Here is a tiny trained network, its code and every weight. The questions are about switching its units off for an input and a target symbol, where a switched-off unit gives its printed mean instead of its output.

import numpy as np


def w(rows, s, z=0):
    codes = np.array(rows[::2]) - 128.0
    scale = np.full(codes.shape[1], s)
    scale[-1] = z or s
    return codes * scale


def norm(h):
    return h / np.sqrt((h * h).mean(-1, keepdims=True) + 1e-5)


def f(y):
    return y / 2 * (1 + np.tanh(0.7978845608 * (y + 0.044715 * y**3)))


def softmax(a):
    e = np.exp(a - a.max(-1, keepdims=True))
    return e / e.sum(-1, keepdims=True)


def log_softmax(a):
    a = a - a.max(-1, keepdims=True)
    return a - np.log(np.exp(a).sum(-1, keepdims=True))


def net(x, mask):
    ids = ['ΔΘΣΨαζηξπ'.index(c) for c in x.split()]
    T = len(ids)
    res = E[ids] + P[:T]
    u = 0
    for l in range(2):
        r = norm(res)
        for j in range(3):
            rows = slice(2 * j, 2 * j + 2)
            q, k, v = (r @ M[l][rows].T for M in (Q, K, V))
            z = softmax(np.where(np.tri(T) > 0, q @ k.T / 2**0.5, -1e9)) @ v
            o = O[l][rows]
            res = res + np.where(mask[u + j], z, o[:, -1]) @ o[:, :-1]
        u += 3
        y = f(norm(res) @ A[l][:, :-1].T + A[l][:, -1])
        res = res + np.where(mask[u : u + 4], y, B[l][:, -1]) @ B[l][:, :-1]
        u += 4
    return log_softmax(norm(res)[-1] @ U[:, :-1].T + U[:, -1])


Q, K, V, O, A, B = {}, {}, {}, {}, {}, {}
E = w([
[97,94,122,162,170,119,82,154,69,159,39],'Δ',
[112,127,185,119,70,130,183,154,98,126,108],'Θ',
[126,110,132,128,157,56,124,70,44,116,152],'Σ',
[234,100,164,122,150,120,111,113,130,131,156],'Ψ',
[183,149,155,113,166,58,198,90,94,125,55],'α',
[94,196,152,52,140,120,135,156,158,198,102],'ζ',
[170,254,147,61,158,95,111,160,129,129,110],'η',
[75,144,109,116,83,139,113,113,100,131,178],'ξ',
[131,155,252,205,173,152,122,107,95,105,136],'π',
],0.027)
P = w([
[132,42,173,77,211,117,107,185,186,130,194],'0',
[147,69,178,19,202,146,75,123,163,133,120],'1',
[138,92,165,49,178,136,73,121,154,124,130],'2',
[141,114,142,81,151,122,76,121,116,97,122],'3',
[123,144,143,114,156,85,106,137,94,126,148],'4',
[140,172,149,143,156,83,102,147,109,144,162],'5',
[179,185,159,159,138,105,126,119,61,151,211],'6',
[161,217,132,173,168,74,150,179,54,142,212],'7',
[170,199,149,180,143,108,177,130,49,184,219],'8',
[173,254,149,200,152,105,192,141,36,199,235],'9',
[150,218,128,202,174,113,206,180,13,177,234],'10',
],0.0058)
Q[0] = w([
[128,128,197,124,150,116,86,119,83,109,121],'0.h0',
[139,120,171,142,127,144,147,162,126,122,121],'0.h0',
[140,216,168,110,107,101,150,89,69,121,210],'0.h1',
[116,160,88,90,126,174,113,151,153,126,106],'0.h1',
[149,94,117,47,138,104,128,94,141,55,116],'0.h2',
[179,135,160,94,194,8,166,159,61,202,134],'0.h2',
],0.011)
K[0] = w([
[131,106,157,156,192,118,89,116,88,126,113],'0.h0',
[156,124,204,136,88,134,144,173,132,114,94],'0.h0',
[88,113,120,254,145,212,35,220,71,145,66],'0.h1',
[133,209,148,52,138,160,102,154,161,118,154],'0.h1',
[137,118,121,142,128,144,135,194,119,186,69],'0.h2',
[133,137,192,197,165,170,100,87,110,121,101],'0.h2',
],0.0094)
V[0] = w([
[179,118,99,174,200,124,66,183,89,160,107],'0.h0',
[78,91,113,178,146,146,78,180,69,254,34],'0.h0',
[106,167,101,110,149,118,129,166,140,119,127],'0.h1',
[154,154,149,88,90,99,125,103,122,136,166],'0.h1',
[129,71,70,120,134,92,126,119,178,86,85],'0.h2',
[116,169,151,138,161,116,184,98,165,74,179],'0.h2',
],0.0091)
O[0] = w([
[123,160,69,108,79,190,72,180,137,149,49,168],'0.h0',
[87,157,38,179,99,170,172,188,164,139,108,89],'0.h0',
[98,134,152,115,117,83,121,98,193,161,157,78],'0.h1',
[74,94,112,208,115,134,128,159,162,84,167,150],'0.h1',
[142,115,152,109,147,131,106,244,121,136,108,2],'0.h2',
[102,138,81,120,125,128,122,123,180,62,98,197],'0.h2',
],0.011,0.0073)
A[0] = w([
[111,103,151,224,100,210,111,99,150,121,245,44],'0.n0',
[247,97,210,239,176,74,135,139,160,186,31,4],'0.n1',
[96,195,7,51,75,238,126,128,156,206,52,79],'0.n2',
[20,55,124,128,70,137,5,139,214,241,253,139],'0.n3',
],0.0062,0.0024)
B[0] = w([
[14,118,111,85,131,141,93,157,140,107,170,253],'0.n0',
[132,124,22,59,180,184,152,205,144,54,152,190],'0.n1',
[196,135,112,158,53,191,173,101,175,176,110,186],'0.n2',
[63,107,76,2,190,213,160,121,140,90,79,229],'0.n3',
],0.0098,0.0026)
Q[1] = w([
[216,155,155,157,102,177,122,202,192,129,144],'1.h0',
[101,8,48,91,195,107,79,177,172,88,123],'1.h0',
[136,159,167,79,174,160,162,45,99,93,120],'1.h1',
[91,2,172,115,197,31,114,194,198,138,138],'1.h1',
[126,174,134,129,131,153,158,194,159,103,166],'1.h2',
[136,83,149,84,146,150,65,110,127,101,93],'1.h2',
],0.01)
K[1] = w([
[199,179,133,124,123,152,151,141,160,171,192],'1.h0',
[138,85,117,41,186,96,143,140,86,124,168],'1.h0',
[94,109,145,181,162,143,77,169,109,95,97],'1.h1',
[172,134,177,4,131,84,181,122,109,117,205],'1.h1',
[144,95,117,83,101,104,129,140,140,150,122],'1.h2',
[189,117,133,95,124,134,114,93,100,129,158],'1.h2',
],0.013)
V[1] = w([
[56,125,127,141,208,118,127,134,125,114,130],'1.h0',
[141,146,124,146,119,112,88,159,166,122,114],'1.h0',
[156,61,81,47,69,31,140,113,153,132,117],'1.h1',
[135,82,65,109,77,73,146,151,126,250,117],'1.h1',
[132,158,203,67,139,131,119,123,135,64,173],'1.h2',
[143,172,129,152,118,165,138,131,124,136,114],'1.h2',
],0.012)
O[1] = w([
[164,108,142,82,116,140,104,124,81,167,56,163],'1.h0',
[119,117,128,86,139,74,130,93,123,109,156,101],'1.h0',
[122,99,152,114,178,157,103,172,4,142,113,43],'1.h1',
[128,112,240,15,161,105,66,209,94,114,98,2],'1.h1',
[145,138,196,63,122,113,120,187,157,97,131,180],'1.h2',
[123,133,132,145,140,162,151,130,175,100,146,109],'1.h2',
],0.012,0.021)
A[1] = w([
[157,130,181,52,105,135,110,153,212,155,60,60],'1.n0',
[129,108,140,81,153,92,59,149,113,108,97,86],'1.n1',
[115,154,130,110,88,136,151,152,169,164,78,157],'1.n2',
[103,140,198,92,158,4,66,102,179,79,142,3],'1.n3',
],0.013,0.0053)
B[1] = w([
[192,116,135,59,62,107,80,198,135,216,97,208],'1.n0',
[108,174,134,190,131,138,159,81,182,130,153,253],'1.n1',
[156,70,80,146,80,92,106,164,152,98,158,242],'1.n2',
[122,247,207,113,174,99,149,126,116,90,163,200],'1.n3',
],0.015,0.0037)
U = w([
[162,71,147,97,66,133,57,143,165,166,89,254],'Δ',
[122,224,189,99,137,102,97,110,147,116,142,182],'Θ',
[85,109,118,174,149,103,98,167,143,100,140,88],'Σ',
[139,98,110,185,137,96,59,69,34,181,149,104],'Ψ',
[155,127,94,107,190,159,226,134,113,119,52,69],'α',
[135,155,71,182,104,155,176,49,192,117,145,115],'ζ',
[108,73,210,177,85,157,221,156,111,113,167,80],'η',
[181,67,118,150,173,154,90,150,135,77,254,91],'ξ',
[50,81,114,66,139,197,103,90,119,108,162,179],'π',
],0.007,0.003)

Each question gives the input, a string of symbols that net reads in full, and the target symbol t.
The units are the heads (2 rows each of Q, K, V and O) and the neurons (one row each of A and B). Each row of codes is followed by its name. A weight is (code - 128) times the scale printed after its matrix; where a second scale follows, it is the last column's (O, A, B and U).
mask holds one flag per unit, layer by layer, with each layer's heads first. A switched-off unit (its flag False) gives its mean, the last column of its rows in O or B, instead of its output. The means were averaged over made-up inputs and are rounded, as every weight is.
A unit's drop is (log p(t) with every unit on - log p(t) with that unit switched off) / (log p(t) with every unit on - log p(t) with every unit switched off).
The circuit of an input: a set's keep is (log p(t) with only the set's units on - log p(t) with every unit switched off) / (log p(t) with every unit on - log p(t) with every unit switched off). Starting from the 12 units with the biggest drops (on a tie, the unit counted first), units are removed one at a time, each time the one whose removal leaves the highest keep (on an exact tie, the one counted first), for as long as the keep stays at least 0.8.
circuit, biggest first: the units of the circuit, biggest drop first
k most important neurons: the k neurons with the biggest drops, biggest first
top k neurons in layer l: the k neurons of layer l with the biggest drops, biggest first
heads that matter: for each layer, one digit per head in row order, 1 if its drop is at least 0.15 and else 0, layers parted by /
drop of u: that unit's drop, to one decimal
input π Δ Σ, target Δ: circuit, biggest first -> 0.h0, 1.h1
input Σ Δ α Θ Σ Σ ξ ξ, target Θ: circuit, biggest first -> 1.h1, 0.h0
input Σ Σ Δ π Σ π α Θ Σ ζ, target Δ: top neuron in layer 0 -> 0.n2
input Σ Θ Σ Δ ζ ζ Σ π ξ Σ η, target Δ: circuit, biggest first -> 1.h1, 1.n0
input Σ Δ Θ Σ Σ α Σ π η α, target Θ: heads that matter -> 011 / 110
input α ξ Δ Θ π Σ, target Δ: top 2 neurons in layer 0 -> 0.n2, 0.n1
input Σ Δ α π Ψ Σ Σ π ξ, target Δ: heads that matter -> 010 / 010
input Σ Σ Θ ζ Σ Σ ξ Σ η, target Θ: heads that matter -> 000 / 110
input Σ Δ Σ ξ Σ Σ π Σ ξ Σ Θ, target Δ: 3 most important neurons -> 1.n0, 0.n1, 1.n2
input ξ Σ Σ Σ η, target Θ: heads that matter -> 000 / 010
input π α Σ Δ Θ ζ π Σ ζ ξ Σ, target Θ: heads that matter -> 000 / 010
input Δ Σ α Σ Σ π, target Δ: circuit, biggest first -> 1.h1, 0.h1, 1.n0
input Σ Δ ξ, target Δ: circuit, biggest first -> 1.h1, 1.n0
input ξ ξ Σ π Δ, target Δ: heads that matter -> 100 / 010
input η Δ Σ Σ η ξ ξ, target Θ: heads that matter -> 110 / 110
input η π Σ Σ Θ Δ π η π π, target Θ: circuit, biggest first -> 1.h1
input π Σ π π Θ Δ α, target Δ: 2 most important neurons -> 1.n0, 1.n2
input Σ ξ ξ π Δ Σ Ψ, target Δ: 2 most important neurons -> 0.n2, 1.n0
input Θ Σ Σ Σ Σ Σ Σ ξ, target π: circuit, biggest first -> 1.h1, 0.n3
input Σ Σ Σ Ψ α Σ, target Ψ: circuit, biggest first -> 1.h1
input π π ξ Σ α Σ Δ Σ α, target Θ: drop of 1.h1 -> 1.2
input Σ Θ π ξ Σ ξ Σ Δ Ψ, target Δ: drop of 0.n3 -> -0.1
input Σ Θ Σ Ψ, target ξ: drop of 1.h0 -> 0.1
input ξ Θ Θ α, target α: drop of 1.h1 -> 0.6
